Below is a small trained network, with its code and all its weights. Each question gives an input and a target symbol and asks what happens when units are switched off, that is, made to give their printed mean instead of their output.

import numpy as np


def w(rows, s, z=0):
    codes = np.array(rows[::2]) - 128.0
    scale = np.full(codes.shape[1], s)
    scale[-1] = z or s
    return codes * scale


def norm(h):
    return h / np.sqrt((h * h).mean(-1, keepdims=True) + 1e-5)


def f(y):
    return np.maximum(y, 0)


def softmax(a):
    e = np.exp(a - a.max(-1, keepdims=True))
    return e / e.sum(-1, keepdims=True)


def log_softmax(a):
    a = a - a.max(-1, keepdims=True)
    return a - np.log(np.exp(a).sum(-1, keepdims=True))


def net(x, mask):
    ids = ['αελμπσ'.index(c) for c in x.split()]
    T = len(ids)
    res = E[ids] + P[:T]
    r = norm(res)
    for j in range(2):
        rows = slice(4 * j, 4 * j + 4)
        q, k, v = (r @ M[0][rows].T for M in (Q, K, V))
        z = softmax(np.where(np.tri(T) > 0, q @ k.T / 4**0.5, -1e9)) @ v
        o = O[0][rows]
        res = res + np.where(mask[j], z, o[:, -1]) @ o[:, :-1]
    y = f(norm(res) @ A[0][:, :-1].T + A[0][:, -1])
    res = res + np.where(mask[2:14], y, B[0][:, -1]) @ B[0][:, :-1]
    return log_softmax(norm(res)[-1] @ U[:, :-1].T + U[:, -1])


Q, K, V, O, A, B = {}, {}, {}, {}, {}, {}
E = w([
[111,134,146,142,136,155,137,98,138,166,96],'α',
[255,87,105,107,164,135,158,137,140,128,86],'ε',
[100,149,75,97,138,129,181,113,132,154,188],'λ',
[86,51,128,104,147,100,148,118,141,117,101],'μ',
[118,93,75,101,101,110,115,110,147,150,105],'π',
[115,112,156,68,126,132,112,131,114,175,178],'σ',
],0.01)
P = w([
[82,119,48,209,156,111,25,106,2,54,141],'0',
[116,64,50,198,160,139,61,95,102,94,159],'1',
[121,63,67,165,160,158,88,129,101,137,156],'2',
[127,75,90,152,152,149,106,133,114,154,145],'3',
[135,96,98,133,142,140,116,133,130,159,126],'4',
[145,112,113,120,128,133,124,137,143,159,117],'5',
[156,123,131,108,116,124,139,133,150,154,112],'6',
[169,133,149,109,98,124,158,133,155,145,115],'7',
[178,141,168,105,85,134,166,131,168,121,118],'8',
[193,141,184,100,70,144,173,123,181,91,125],'9',
[184,156,196,101,57,147,190,127,197,97,112],'10',
],0.0051)
Q[0] = w([
[242,15,125,83,100,121,161,81,254,150,45],'h0',
[128,133,122,213,106,116,106,144,113,80,68],'h0',
[136,104,130,126,157,113,63,150,82,137,177],'h0',
[143,17,166,126,107,202,80,101,134,189,101],'h0',
[145,150,110,155,99,182,139,117,79,165,137],'h1',
[106,101,87,74,106,118,180,100,195,112,163],'h1',
[147,171,169,116,68,129,138,165,131,101,111],'h1',
[108,96,154,117,125,171,205,80,160,182,102],'h1',
],0.009)
K[0] = w([
[148,177,143,42,95,153,175,131,149,137,254],'h0',
[100,159,54,177,139,148,206,89,165,93,93],'h0',
[96,107,110,148,190,156,78,116,128,171,138],'h0',
[158,138,102,80,191,75,130,175,103,115,249],'h0',
[109,56,150,99,86,88,128,132,165,75,131],'h1',
[202,109,144,142,158,159,178,128,165,119,90],'h1',
[116,150,153,172,133,133,91,121,68,79,144],'h1',
[206,140,133,71,99,107,174,153,139,87,110],'h1',
],0.0078)
V[0] = w([
[227,120,133,90,132,155,229,110,199,114,124],'h0',
[131,92,217,125,136,183,148,84,155,188,85],'h0',
[78,140,224,63,35,158,129,137,162,138,187],'h0',
[252,67,118,103,150,117,50,136,122,119,118],'h0',
[153,70,106,132,99,103,25,192,113,148,85],'h1',
[223,174,61,91,8,114,140,216,158,151,161],'h1',
[32,146,142,73,20,130,103,103,134,207,185],'h1',
[195,171,142,243,155,196,55,85,22,138,109],'h1',
],0.0039)
O[0] = w([
[102,142,74,90,164,116,125,191,99,143,200,62],'h0',
[124,68,91,123,119,157,133,179,107,147,79,80],'h0',
[128,123,82,179,82,147,97,106,109,101,97,87],'h0',
[144,130,167,113,145,129,59,183,92,142,151,151],'h0',
[185,137,79,127,110,130,142,119,173,55,98,242],'h1',
[191,102,113,100,167,221,116,122,185,151,131,79],'h1',
[152,94,106,145,130,108,105,66,1,125,100,2],'h1',
[170,167,93,182,86,121,161,169,150,213,144,154],'h1',
],0.0056,0.0024)
A[0] = w([
[176,159,68,126,207,99,129,210,48,90,156,100],'n0',
[180,176,151,122,146,117,87,237,180,97,88,62],'n1',
[180,135,117,163,111,166,80,203,169,111,123,102],'n2',
[151,99,151,148,99,100,105,100,147,157,108,114],'n3',
[128,74,148,135,204,154,166,97,144,50,112,46],'n4',
[150,72,111,76,115,125,152,144,125,92,64,55],'n5',
[152,84,209,79,153,159,124,135,107,148,140,96],'n6',
[141,159,78,174,101,104,135,88,142,126,120,142],'n7',
[180,143,254,96,135,129,93,154,94,169,158,3],'n8',
[165,222,116,119,153,113,177,174,202,172,170,130],'n9',
[178,125,231,117,89,132,123,116,130,164,140,71],'n10',
[179,221,177,183,84,126,175,104,131,139,88,83],'n11',
],0.0067,0.0029)
B[0] = w([
[13,132,110,104,56,30,90,151,233,93,49,146],'n0',
[96,41,201,200,90,186,150,64,28,156,155,182],'n1',
[41,132,190,180,84,149,181,115,85,176,127,183],'n2',
[129,137,117,88,131,103,149,200,162,138,141,180],'n3',
[117,220,102,134,87,124,79,138,88,139,63,174],'n4',
[87,202,124,74,98,120,187,113,129,169,142,180],'n5',
[200,182,119,223,154,109,121,138,184,84,141,159],'n6',
[146,187,141,74,180,189,139,166,149,111,172,184],'n7',
[27,194,131,108,154,131,255,86,122,160,153,145],'n8',
[187,160,76,73,152,134,75,78,87,33,80,254],'n9',
[115,131,88,52,103,101,149,164,183,113,104,157],'n10',
[94,65,121,150,68,117,140,224,146,211,209,190],'n11',
],0.0055,0.0061)
U = w([
[97,123,142,141,87,132,191,181,167,228,141,182],'α',
[172,46,194,142,189,146,124,154,145,87,160,97],'ε',
[113,179,128,142,218,146,181,47,68,139,174,3],'λ',
[58,120,187,139,129,56,118,143,125,25,80,136],'μ',
[199,171,50,107,133,104,79,133,208,99,101,163],'π',
[137,66,110,142,86,160,6,128,2,131,136,123],'σ',
],0.0072,0.0017)

Each question gives the input, a string of symbols that net reads in full, and the target symbol t.
The units are the heads (4 rows each of Q, K, V and O) and the neurons (one row each of A and B). Each row of codes is followed by its name. A weight is (code - 128) times the scale printed after its matrix; where a second scale follows, it is the last column's (O, A, B and U).
mask holds one flag per unit, heads first, then neurons. A switched-off unit (its flag False) gives its mean, the last column of its rows in O or B, instead of its output. The means were averaged over made-up inputs and are rounded, as every weight is.
A unit's drop is (log p(t) with every unit on - log p(t) with that unit switched off) / (log p(t) with every unit on - log p(t) with every unit switched off).
The circuit of an input: a set's keep is (log p(t) with only the set's units on - log p(t) with every unit switched off) / (log p(t) with every unit on - log p(t) with every unit switched off). Starting from the 12 units with the biggest drops (on a tie, the unit counted first), units are removed one at a time, each time the one whose removal leaves the highest keep (on an exact tie, the one counted first), for as long as the keep stays at least 0.8.
circuit, biggest first: the units of the circuit, biggest drop first
most important unit: the unit with the biggest drop
k most important neurons: the k neurons with the biggest drops, biggest first
heads that matter: for each layer, one digit per head in row order, 1 if its drop is at least 0.15 and else 0, layers parted by /
drop of u: that unit's drop, to one decimal
input σ ε α μ α σ μ π μ λ μ, target π: circuit, biggest first	h0, h1, n9
input μ α λ σ α λ λ, target λ: circuit, biggest first	h1
input λ μ σ λ, target μ: circuit, biggest first	h1, n0
input λ μ π μ π α σ π ε, target α: heads that matter	10
input ε α ε α μ α π ε, target μ: heads that matter	10
input λ λ λ σ λ, target σ: circuit, biggest first	h1, h0
input σ ε σ, target α: heads that matter	11
input λ α λ λ α, target λ: heads that matter	01
input σ π λ σ α λ σ λ σ, target λ: circuit, biggest first	n8, h1
input λ π λ, target π: 3 most important neurons	n0, n1, n2
input λ σ λ, target σ: 2 most important neurons	n5, n8
input μ ε α μ, target ε: 2 most important neurons	n1, n9
input σ λ λ λ π σ, target λ: 4 most important neurons	n8, n11, n9, n6
input α π α μ ε μ, target ε: most important unit	h1
input α α π ε π, target σ: 2 most important neurons	n1, n9
input σ σ π σ π π σ, target π: 4 most important neurons	n6, n1, n2, n10
input π μ ε, target μ: 2 most important neurons	n0, n1
input π σ π α σ, target π: 4 most important neurons	n1, n2, n6, n11
input α π ε σ π σ α π μ, target α: drop of h0	1.0
input ε α σ α μ, target α: circuit, biggest first	h1
input α λ α μ α, target μ: drop of n2	0.1
input α μ λ μ μ λ, target μ: drop of h1	0.8
